Below is a small trained network, with its code and all its weights. Each question gives an input and a target symbol and asks what happens when units are switched off, that is, made to give their printed mean instead of their output.

import numpy as np


def w(rows, s, z=0):
    codes = np.array(rows[::2]) - 128.0
    scale = np.full(codes.shape[1], s)
    scale[-1] = z or s
    return codes * scale


def f(y):
    return y / 2 * (1 + np.tanh(0.7978845608 * (y + 0.044715 * y**3)))


def softmax(a):
    e = np.exp(a - a.max(-1, keepdims=True))
    return e / e.sum(-1, keepdims=True)


def log_softmax(a):
    a = a - a.max(-1, keepdims=True)
    return a - np.log(np.exp(a).sum(-1, keepdims=True))


def net(x, mask):
    ids = ['αβγεηθξτω'.index(c) for c in x.split()]
    T = len(ids)
    res = E[ids] + P[:T]
    r = res
    for j in range(3):
        rows = slice(3 * j, 3 * j + 3)
        q, k, v = (r @ M[0][rows].T for M in (Q, K, V))
        z = softmax(np.where(np.tri(T) > 0, q @ k.T / 3**0.5, -1e9)) @ v
        o = O[0][rows]
        res = res + np.where(mask[j], z, o[:, -1]) @ o[:, :-1]
    y = f(res @ A[0][:, :-1].T + A[0][:, -1])
    res = res + np.where(mask[3:7], y, B[0][:, -1]) @ B[0][:, :-1]
    return log_softmax(res[-1] @ U[:, :-1].T + U[:, -1])


Q, K, V, O, A, B = {}, {}, {}, {}, {}, {}
E = w([
[125,35,136,174],'α',
[105,9,63,11],'β',
[92,180,242,73],'γ',
[124,196,190,174],'ε',
[132,198,179,188],'η',
[41,175,35,208],'θ',
[71,154,192,106],'ξ',
[240,107,42,34],'τ',
[248,212,123,77],'ω',
],0.013)
P = w([
[254,233,188,140],'0',
[230,212,189,158],'1',
[216,179,178,155],'2',
[203,159,178,168],'3',
[179,139,176,175],'4',
[173,120,175,179],'5',
[156,105,169,183],'6',
[140,88,173,191],'7',
[128,79,178,195],'8',
[116,63,163,201],'9',
[104,51,172,208],'10',
[84,42,163,208],'11',
[113,52,181,209],'12',
],0.006)
Q[0] = w([
[102,115,150,139],'H1',
[119,135,175,127],'H1',
[113,177,197,183],'H1',
[136,173,4,176],'H2',
[144,77,71,13],'H2',
[120,170,136,88],'H2',
[209,98,146,64],'H3',
[130,163,180,181],'H3',
[156,99,82,125],'H3',
],0.025)
K[0] = w([
[90,80,132,130],'H1',
[106,102,107,185],'H1',
[64,82,163,195],'H1',
[228,230,6,164],'H2',
[216,51,148,15],'H2',
[114,167,180,114],'H2',
[212,202,151,126],'H3',
[22,140,111,239],'H3',
[199,69,162,102],'H3',
],0.02)
V[0] = w([
[178,77,113,199],'H1',
[103,153,79,143],'H1',
[126,201,90,130],'H1',
[217,175,171,221],'H2',
[104,247,92,86],'H2',
[154,123,139,98],'H2',
[116,97,139,153],'H3',
[55,169,44,90],'H3',
[112,221,83,38],'H3',
],0.014)
O[0] = w([
[90,106,55,192,171],'H1',
[131,166,167,144,166],'H1',
[209,143,155,127,209],'H1',
[247,67,171,151,254],'H2',
[87,88,156,17,237],'H2',
[122,94,86,135,84],'H2',
[162,106,136,98,116],'H3',
[150,196,147,196,206],'H3',
[43,182,87,231,156],'H3',
],0.012,0.0061)
A[0] = w([
[61,5,132,244,26],'N1',
[104,7,176,206,71],'N2',
[158,167,29,151,7],'N3',
[93,185,206,56,213],'N4',
],0.011,0.0016)
B[0] = w([
[107,42,202,91,224],'N1',
[65,248,104,95,215],'N2',
[208,226,75,134,174],'N3',
[75,102,44,180,255],'N4',
],0.015,0.0072)
U = w([
[19,151,163,72,53],'α',
[34,210,19,91,1],'β',
[87,27,39,110,203],'γ',
[112,184,109,86,34],'ε',
[122,208,120,85,28],'η',
[92,192,135,247,231],'θ',
[83,87,62,111,78],'ξ',
[160,157,3,119,20],'τ',
[186,20,133,109,166],'ω',
],0.005,0.0031)

Each question gives the input, a string of symbols that net reads in full, and the target symbol t.
The units are the heads (3 rows each of Q, K, V and O) and the neurons (one row each of A and B). Each row of codes is followed by its name. A weight is (code - 128) times the scale printed after its matrix; where a second scale follows, it is the last column's (O, A, B and U).
mask holds one flag per unit, heads first, then neurons. A switched-off unit (its flag False) gives its mean, the last column of its rows in O or B, instead of its output. The means were averaged over made-up inputs and are rounded, as every weight is.
A unit's drop is (log p(t) with every unit on - log p(t) with that unit switched off) / (log p(t) with every unit on - log p(t) with every unit switched off).
The circuit of an input: a set's keep is (log p(t) with only the set's units on - log p(t) with every unit switched off) / (log p(t) with every unit on - log p(t) with every unit switched off). Starting from all 7 units, units are removed one at a time, each time the one whose removal leaves the highest keep (on an exact tie, the one counted first), for as long as the keep stays at least 0.8.
circuit, biggest first: the units of the circuit, biggest drop first
top k neurons: the k neurons with the biggest drops, biggest first
heads that matter: for each layer, one digit per head in row order, 1 if its drop is at least 0.15 and else 0, layers parted by /
drop when u is switched off: that unit's drop, to one decimal
input τ ε ω β η η ω ω α η ξ η, target α: circuit, biggest first => N2, H1, N1
input β τ γ ω ε θ ω η β θ γ, target θ: heads that matter => 110
input γ τ η β ω γ β ξ η, target η: circuit, biggest first => N2, H2, H3
input θ θ η η η γ η θ τ, target τ: heads that matter => 010
input η γ η ω γ, target γ: heads that matter => 001
input η θ ε θ γ τ η β ω η α β γ, target α: circuit, biggest first => H1, N1, N2
input θ γ α γ, target α: heads that matter => 110
input ε η θ θ γ β, target β: heads that matter => 010
input ε β τ θ β ω γ, target θ: circuit, biggest first => H3, H1, N4
input ε γ ω γ γ ξ θ ω ξ β ξ ε α, target α: circuit, biggest first => N2, N1
input τ η θ α, target α: circuit, biggest first => N2, N1, H1
input γ θ θ ξ ε ω β ξ, target θ: top neuron => N1
input ξ α γ γ ω η ε, target α: circuit, biggest first => N2, H1, N1, N4
input α τ γ θ θ γ θ γ ω ε β α ξ, target α: circuit, biggest first => N1, H1, N2
input γ γ γ γ γ, target γ: top 3 neurons => N4, N2, N3
input τ γ θ ξ η ξ θ θ θ θ ω, target ω: circuit, biggest first => N2
input γ θ θ η α ε ε γ η, target α: circuit, biggest first => H1, N1, N2
input θ γ γ η ω, target ω: heads that matter => 110
input γ ξ ω γ ω γ γ η ξ α ε, target α: heads that matter => 100
input θ ξ θ β, target β: drop when H2 is switched off => 0.8
input ε ε η, target η: drop when H2 is switched off => 1.3
input ω ω θ θ θ γ ω θ ξ, target θ: drop when H3 is switched off => 0.2
input ξ ω θ η θ α α θ θ α ω θ, target α: drop when N3 is switched off => 0.1
